Here is a tiny trained network, its code and every weight. The questions are about switching its units off for an input and a class, where a switched-off unit gives its printed mean instead of its output.

import numpy as np


def w(rows, s, z=0):
    codes = np.array(rows[::2]) - 128.0
    scale = np.full(codes.shape[1], s)
    scale[-1] = z or s
    return codes * scale


def f(y):
    return y / 2 * (1 + np.tanh(0.7978845608 * (y + 0.044715 * y**3)))


def log_softmax(a):
    a = a - a.max(-1, keepdims=True)
    return a - np.log(np.exp(a).sum(-1, keepdims=True))


def net(x, mask):
    res = np.array(x, float).reshape(1, 8) / 4 @ E
    y = f(res @ A[0][:, :-1].T + A[0][:, -1])
    res = res + np.where(mask, y, B[0][:, -1]) @ B[0][:, :-1]
    return log_softmax(res[-1] @ U[:, :-1].T + U[:, -1])


A, B = {}, {}
E = w([
[146,180,206,138,193,61,199,57,239,188],'x0',
[159,148,182,107,225,40,195,126,97,205],'x1',
[202,166,74,240,96,61,232,86,3,11],'x2',
[217,37,110,150,82,104,152,64,133,124],'x3',
[172,163,214,77,198,106,169,126,140,131],'x4',
[228,205,59,186,106,108,89,195,188,187],'x5',
[71,162,28,66,148,183,190,186,170,140],'x6',
[133,6,114,86,102,163,133,166,78,198],'x7',
],0.0073)
A[0] = w([
[158,119,59,153,91,119,121,132,101,111,100],'neuron 1',
[107,130,161,114,128,120,130,127,137,131,2],'neuron 2',
[159,131,33,174,93,110,118,127,100,104,150],'neuron 3',
[146,146,124,124,138,106,126,126,130,102,17],'neuron 4',
[168,67,172,153,112,87,115,90,99,149,128],'neuron 5',
[76,120,108,181,94,128,122,105,95,99,75],'neuron 6',
[91,49,71,93,108,159,89,135,157,194,173],'neuron 7',
[161,148,135,176,90,120,7,129,185,142,137],'neuron 8',
[127,141,132,160,120,98,141,76,255,148,164],'neuron 9',
[156,122,144,151,158,64,160,112,121,208,110],'neuron 10',
[67,185,110,128,153,120,113,135,93,84,79],'neuron 11',
],0.024,0.0053)
B[0] = w([
[148,85,38,150,166,130,125,92,130,145,217],'neuron 1',
[150,130,89,146,127,124,130,135,117,121,152],'neuron 2',
[152,110,2,120,119,151,140,117,120,96,253],'neuron 3',
[105,97,94,110,161,142,124,141,135,151,149],'neuron 4',
[145,72,165,115,131,145,56,96,83,60,221],'neuron 5',
[78,163,139,146,72,114,179,137,127,117,201],'neuron 6',
[139,149,136,99,118,223,51,196,146,164,251],'neuron 7',
[60,209,159,127,65,163,170,181,150,158,236],'neuron 8',
[145,180,79,122,228,85,91,111,92,86,254],'neuron 9',
[109,150,219,130,128,92,178,149,175,186,231],'neuron 10',
[127,160,174,116,162,114,59,116,117,97,198],'neuron 11',
],0.019,0.022)
U = w([
[215,1,187,125,130,82,128,84,155,187,3],'0',
[140,120,161,88,151,126,7,110,102,93,206],'1',
[120,78,10,187,65,127,151,51,106,65,91],'2',
[109,199,133,129,180,51,136,120,174,163,111],'3',
[66,161,131,103,42,193,93,212,205,222,171],'4',
[162,164,13,86,156,189,33,165,160,150,142],'5',
],0.007,0.0064)

Each question gives the input, the list of numbers given to net, and the class t.
The units are the neurons (one row each of A and B). Each row of codes is followed by its name. A weight is (code - 128) times the scale printed after its matrix; where a second scale follows, it is the last column's (A, B and U).
mask holds one flag per neuron, in row order. A switched-off neuron (its flag False) gives its mean, the last column of its row in B, instead of its output. The means were averaged over made-up inputs and are rounded, as every weight is.
A unit's drop is (log p(t) with every unit on - log p(t) with that unit switched off) / (log p(t) with every unit on - log p(t) with every unit switched off).
The circuit of an input: a set's keep is (log p(t) with only the set's units on - log p(t) with every unit switched off) / (log p(t) with every unit on - log p(t) with every unit switched off). Starting from all 11 units, units are removed one at a time, each time the one whose removal leaves the highest keep (on an exact tie, the one counted first), for as long as the keep stays at least 0.8.
units of the circuit, in order: the units of the circuit, biggest drop first
most important unit: the unit with the biggest drop
top k neurons: the k neurons with the biggest drops, biggest first
drop when u is switched off: that unit's drop, to one decimal
input [0,3,-2,-3,-6,-6,-2,-1], class 1: units of the circuit, in order : (neuron 3)
input [7,1,-8,-2,7,-4,-3,8], class 1: top 4 neurons : (neuron 8; neuron 9; neuron 3; neuron 5)
input [6,8,-1,3,-7,-5,-2,7], class 0: units of the circuit, in order : (neuron 10; neuron 5; neuron 11)
input [6,5,-3,6,7,3,-8,8], class 0: top 3 neurons : (neuron 10; neuron 5; neuron 7)
input [-7,-1,7,-3,-6,1,7,4], class 2: units of the circuit, in order : (neuron 6; neuron 3)
input [7,3,5,4,-7,-6,5,3], class 3: units of the circuit, in order : (neuron 10; neuron 7)
input [-5,8,-1,8,1,-8,-3,-3], class 1: top 2 neurons : (neuron 5; neuron 1)
input [1,6,-3,6,-4,5,-8,-6], class 3: top 2 neurons : (neuron 9; neuron 10)
input [-7,2,-6,0,4,-3,-1,-1], class 4: top 4 neurons : (neuron 9; neuron 3; neuron 1; neuron 5)
input [3,6,1,0,-5,-7,2,-5], class 3: top 2 neurons : (neuron 5; neuron 7)
input [8,-8,0,-5,8,3,2,-1], class 3: top 4 neurons : (neuron 7; neuron 3; neuron 5; neuron 1)
input [0,-2,6,3,6,3,-6,8], class 2: top 2 neurons : (neuron 3; neuron 7)
input [4,5,5,8,3,5,-4,7], class 0: units of the circuit, in order : (neuron 10; neuron 5)
input [-8,6,1,-7,-7,-5,2,-5], class 1: most important unit : neuron 11
input [-8,3,6,-6,0,-8,7,2], class 2: top 2 neurons : (neuron 7; neuron 6)
input [-1,8,6,5,8,-7,-6,-5], class 0: top 2 neurons : (neuron 10; neuron 9)
input [-6,8,0,-5,-4,-4,-4,6], class 1: top 2 neurons : (neuron 8; neuron 5)
input [5,2,0,-1,3,4,-5,3], class 3: drop when neuron 10 is switched off : 0.6
input [0,3,-5,8,-1,8,-1,-6], class 3: drop when neuron 7 is switched off : 0.2
input [0,3,7,-6,-2,-7,7,-7], class 1: drop when neuron 11 is switched off : 1.4
input [7,-1,-4,6,6,0,-3,6], class 1: units of the circuit, in order : (neuron 5)
